Here is a tiny trained network, its code and every weight. The questions are about switching its units off for an input and a target symbol, where a switched-off unit gives its printed mean instead of its output.

import numpy as np


def w(rows, s, z=0):
    codes = np.array(rows[::2]) - 128.0
    scale = np.full(codes.shape[1], s)
    scale[-1] = z or s
    return codes * scale


def f(y):
    return y / 2 * (1 + np.tanh(0.7978845608 * (y + 0.044715 * y**3)))


def softmax(a):
    e = np.exp(a - a.max(-1, keepdims=True))
    return e / e.sum(-1, keepdims=True)


def log_softmax(a):
    a = a - a.max(-1, keepdims=True)
    return a - np.log(np.exp(a).sum(-1, keepdims=True))


def net(x, mask):
    ids = ['αβγδεζθλμξπστφψω'.index(c) for c in x.split()]
    T = len(ids)
    res = E[ids] + P[:T]
    r = res
    for j in range(2):
        rows = slice(2 * j, 2 * j + 2)
        q, k, v = (r @ M[0][rows].T for M in (Q, K, V))
        z = softmax(np.where(np.tri(T) > 0, q @ k.T / 2**0.5, -1e9)) @ v
        o = O[0][rows]
        res = res + np.where(mask[j], z, o[:, -1]) @ o[:, :-1]
    y = f(res @ A[0][:, :-1].T + A[0][:, -1])
    res = res + np.where(mask[2:6], y, B[0][:, -1]) @ B[0][:, :-1]
    return log_softmax(res[-1] @ U[:, :-1].T + U[:, -1])


Q, K, V, O, A, B = {}, {}, {}, {}, {}, {}
E = w([
[88,118,52,80,66,151],'α',
[123,123,100,128,157,225],'β',
[101,75,99,106,74,177],'γ',
[161,138,83,112,115,33],'δ',
[134,93,114,136,159,172],'ε',
[120,139,125,143,159,123],'ζ',
[133,137,185,150,200,106],'θ',
[103,154,146,102,102,72],'λ',
[156,140,73,112,172,145],'μ',
[97,137,115,154,173,114],'ξ',
[71,107,168,151,99,167],'π',
[112,114,116,80,1,107],'σ',
[156,73,146,157,175,156],'τ',
[87,56,130,167,143,170],'φ',
[167,95,170,137,99,86],'ψ',
[190,85,79,157,125,139],'ω',
],0.018)
P = w([
[164,111,109,174,98,158],'0',
[67,158,204,52,137,104],'1',
[115,176,89,99,115,88],'2',
[121,109,186,60,133,174],'3',
[97,118,108,221,83,114],'4',
[136,196,85,73,99,101],'5',
[35,148,181,97,144,171],'6',
[179,96,188,6,169,88],'7',
[133,200,60,74,97,85],'8',
[127,172,197,87,122,158],'9',
[42,180,77,145,111,187],'10',
[177,201,89,82,101,127],'11',
],0.012)
Q[0] = w([
[209,79,177,54,133,110],'H1',
[88,100,173,2,178,170],'H1',
[124,195,57,201,91,129],'H2',
[113,209,149,54,126,191],'H2',
],0.009)
K[0] = w([
[116,164,100,233,91,133],'H1',
[176,72,102,233,92,138],'H1',
[105,161,146,10,198,101],'H2',
[180,102,58,145,113,158],'H2',
],0.011)
V[0] = w([
[176,33,255,88,125,202],'H1',
[234,16,92,110,152,4],'H1',
[106,155,249,130,19,8],'H2',
[113,63,198,208,202,114],'H2',
],0.0094)
O[0] = w([
[201,152,159,27,90,191,255],'H1',
[254,120,169,173,112,4,90],'H1',
[57,196,229,194,32,160,178],'H2',
[252,240,68,109,148,208,120],'H2',
],0.0097,0.0055)
A[0] = w([
[46,193,100,23,60,3,201],'N1',
[110,205,4,159,62,128,110],'N2',
[188,212,125,223,130,131,1],'N3',
[85,121,211,166,71,191,186],'N4',
],0.0066,0.0048)
B[0] = w([
[116,121,199,217,191,199,201],'N1',
[113,51,102,136,153,9,142],'N2',
[2,140,164,43,190,76,132],'N3',
[128,122,95,121,144,72,246],'N4',
],0.0067,0.013)
U = w([
[60,34,126,94,152,94,75],'α',
[88,78,79,41,150,123,115],'β',
[104,59,119,66,78,124,24],'γ',
[121,148,110,179,160,56,153],'δ',
[142,104,105,107,119,142,77],'ε',
[116,154,114,159,176,148,100],'ζ',
[127,217,159,124,191,150,20],'θ',
[84,174,184,128,176,126,38],'λ',
[102,104,82,99,172,58,183],'μ',
[97,200,65,178,195,127,148],'ξ',
[72,191,133,101,95,254,163],'π',
[73,69,203,87,81,118,1],'σ',
[205,150,112,127,84,170,231],'τ',
[162,144,66,142,85,191,149],'φ',
[171,180,193,126,50,128,201],'ψ',
[151,82,48,110,47,49,240],'ω',
],0.0063,0.004)

Each question gives the input, a string of symbols that net reads in full, and the target symbol t.
The units are the heads (2 rows each of Q, K, V and O) and the neurons (one row each of A and B). Each row of codes is followed by its name. A weight is (code - 128) times the scale printed after its matrix; where a second scale follows, it is the last column's (O, A, B and U).
mask holds one flag per unit, heads first, then neurons. A switched-off unit (its flag False) gives its mean, the last column of its rows in O or B, instead of its output. The means were averaged over made-up inputs and are rounded, as every weight is.
A unit's drop is (log p(t) with every unit on - log p(t) with that unit switched off) / (log p(t) with every unit on - log p(t) with every unit switched off).
The circuit of an input: a set's keep is (log p(t) with only the set's units on - log p(t) with every unit switched off) / (log p(t) with every unit on - log p(t) with every unit switched off). Starting from all 6 units, units are removed one at a time, each time the one whose removal leaves the highest keep (on an exact tie, the one counted first), for as long as the keep stays at least 0.8.
units of the circuit, in order: the units of the circuit, biggest drop first
top k neurons: the k neurons with the biggest drops, biggest first
which heads matter: for each layer, one digit per head in row order, 1 if its drop is at least 0.15 and else 0, layers parted by /
drop when u is switched off: that unit's drop, to one decimal
input τ π τ σ, target τ: which heads matter : 11
input σ β ψ π, target σ: which heads matter : 01
input τ θ ψ, target ψ: which heads matter : 11
input ε τ μ τ ε, target τ: which heads matter : 11
input β ψ δ π σ δ β τ, target σ: which heads matter : 01
input θ α ω σ τ π σ ζ, target τ: which heads matter : 01
input μ τ π τ π ψ φ α, target π: which heads matter : 10
input θ π φ π β φ π ξ, target β: which heads matter : 11
input ζ π λ π ζ, target π: units of the circuit, in order : (H1)
input π π π π φ τ ψ, target π: units of the circuit, in order : (H1; H2)
input π σ π β λ α, target α: which heads matter : 01
input π π π, target π: which heads matter : 10
input τ π ψ ξ, target τ: units of the circuit, in order : (H2; H1)
input π τ λ φ, target π: which heads matter : 11
input β π ψ π β π π μ ζ β, target β: which heads matter : 01
input α φ α π, target α: units of the circuit, in order : (H2)
input ω π δ ω, target ω: units of the circuit, in order : (H1; N1)
input ω π π τ λ, target π: which heads matter : 10
input ψ ψ τ α ψ φ τ τ μ τ, target ψ: units of the circuit, in order : (H1; H2)
input ζ σ φ π π β α π, target π: units of the circuit, in order : (H1; H2)
input π π ψ σ μ, target π: units of the circuit, in order : (H1)
input ω τ σ π σ ω α δ θ α δ, target δ: top 2 neurons : (N1; N2)
input τ ξ σ ψ, target τ: units of the circuit, in order : (H2; H1)
input φ θ τ ω π β ψ τ, target π: top 2 neurons : (N4; N2)
input ξ φ τ ψ π π α β, target π: drop when H2 is switched off : 0.2
